Here is a tiny trained network, its code and every weight. The questions are about switching its units off for an input and a class, where a switched-off unit gives its printed mean instead of its output.

import numpy as np


def w(rows, s, z=0):
    codes = np.array(rows[::2]) - 128.0
    scale = np.full(codes.shape[1], s)
    scale[-1] = z or s
    return codes * scale


def f(y):
    return np.maximum(y, 0)


def log_softmax(a):
    a = a - a.max(-1, keepdims=True)
    return a - np.log(np.exp(a).sum(-1, keepdims=True))


def net(x, mask):
    res = np.array(x, float).reshape(1, 4) / 4 @ E
    y = f(res @ A[0][:, :-1].T + A[0][:, -1])
    res = res + np.where(mask, y, B[0][:, -1]) @ B[0][:, :-1]
    return log_softmax(res[-1] @ U[:, :-1].T + U[:, -1])


A, B = {}, {}
E = w([
[243,118,229,34,112,194],'x0',
[90,254,112,1,129,78],'x1',
[128,162,139,240,28,99],'x2',
[79,116,211,156,224,130],'x3',
],0.0092)
A[0] = w([
[106,137,144,89,181,145,99],'neuron 0',
[91,155,66,147,170,77,88],'neuron 1',
[62,157,150,249,123,53,251],'neuron 2',
[107,130,91,113,149,105,54],'neuron 3',
[116,116,123,101,136,146,185],'neuron 4',
[148,163,172,135,81,137,180],'neuron 5',
[147,175,62,57,98,93,22],'neuron 6',
[112,164,212,56,162,165,204],'neuron 7',
[113,208,97,52,142,103,124],'neuron 8',
[90,157,93,199,89,141,61],'neuron 9',
[168,108,117,178,79,142,128],'neuron 10',
[134,52,83,159,183,138,41],'neuron 11',
[110,161,69,61,105,87,247],'neuron 12',
],0.016,0.0032)
B[0] = w([
[96,115,113,127,117,57,177],'neuron 0',
[211,146,195,151,109,101,199],'neuron 1',
[177,157,177,186,127,44,254],'neuron 2',
[178,145,138,89,97,110,158],'neuron 3',
[131,145,125,179,99,122,156],'neuron 4',
[226,144,189,112,126,142,169],'neuron 5',
[147,134,113,134,77,218,205],'neuron 6',
[185,68,152,151,173,37,222],'neuron 7',
[76,12,101,76,139,213,228],'neuron 8',
[169,86,146,219,165,21,193],'neuron 9',
[176,79,125,135,239,163,184],'neuron 10',
[77,147,71,171,123,184,183],'neuron 11',
[140,137,135,35,45,224,221],'neuron 12',
],0.011,0.019)
U = w([
[89,91,115,48,154,51,65],'0',
[152,79,123,201,157,45,236],'1',
[193,253,213,131,96,55,171],'2',
[139,139,79,99,155,168,10],'3',
[89,146,42,76,78,215,92],'4',
[203,85,147,84,103,163,175],'5',
[87,216,153,94,127,91,3],'6',
],0.012,0.0045)

Each question gives the input, the list of numbers given to net, and the class t.
The units are the neurons (one row each of A and B). Each row of codes is followed by its name. A weight is (code - 128) times the scale printed after its matrix; where a second scale follows, it is the last column's (A, B and U).
mask holds one flag per neuron, in row order. A switched-off neuron (its flag False) gives its mean, the last column of its row in B, instead of its output. The means were averaged over made-up inputs and are rounded, as every weight is.
A unit's drop is (log p(t) with every unit on - log p(t) with that unit switched off) / (log p(t) with every unit on - log p(t) with every unit switched off).
The circuit of an input: a set's keep is (log p(t) with only the set's units on - log p(t) with every unit switched off) / (log p(t) with every unit on - log p(t) with every unit switched off). Starting from the 12 units with the biggest drops (on a tie, the unit counted first), units are removed one at a time, each time the one whose removal leaves the highest keep (on an exact tie, the one counted first), for as long as the keep stays at least 0.8.
units of the circuit, in order: the units of the circuit, biggest drop first
unit that matters most: the unit with the biggest drop
k most important neurons: the k neurons with the biggest drops, biggest first
drop of u: that unit's drop, to one decimal
input [-3,0,-1,4], class 2: unit that matters most -> neuron 8
input [0,0,5,0], class 2: 2 most important neurons -> neuron 8; neuron 7
input [-6,0,-4,6], class 2: 2 most important neurons -> neuron 8; neuron 1
input [3,0,8,-5], class 2: 2 most important neurons -> neuron 8; neuron 5
input [7,-7,6,8], class 1: 4 most important neurons -> neuron 12; neuron 10; neuron 8; neuron 6
input [-6,5,-8,4], class 5: 2 most important neurons -> neuron 1; neuron 12
input [3,6,8,-6], class 5: 2 most important neurons -> neuron 5; neuron 11
input [6,1,6,6], class 2: 2 most important neurons -> neuron 8; neuron 5
input [-3,1,1,8], class 2: 2 most important neurons -> neuron 8; neuron 2
input [5,-7,8,-8], class 1: 3 most important neurons -> neuron 12; neuron 9; neuron 10
input [-4,1,-8,3], class 0: units of the circuit, in order -> neuron 0; neuron 2
input [-7,5,-7,5], class 5: units of the circuit, in order -> neuron 8; neuron 1
input [-8,7,-6,2], class 5: units of the circuit, in order -> neuron 1; neuron 8
input [2,-2,5,-4], class 1: units of the circuit, in order -> neuron 12
input [-4,7,2,-4], class 5: 3 most important neurons -> neuron 1; neuron 11; neuron 9
input [5,0,3,6], class 1: 2 most important neurons -> neuron 12; neuron 7
input [-3,5,-1,5], class 5: 3 most important neurons -> neuron 8; neuron 9; neuron 1
input [0,5,5,1], class 5: 2 most important neurons -> neuron 8; neuron 12
input [4,3,-3,3], class 0: 2 most important neurons -> neuron 2; neuron 9
input [-2,-1,-5,-1], class 4: most important neuron -> neuron 2
input [-4,1,-7,-2], class 4: drop of neuron 2 -> 0.1
input [-4,3,-1,-4], class 4: drop of neuron 7 -> 0.5
input [-7,5,6,-1], class 2: drop of neuron 1 -> 0.0
input [-7,0,-1,8], class 2: drop of neuron 2 -> 0.1
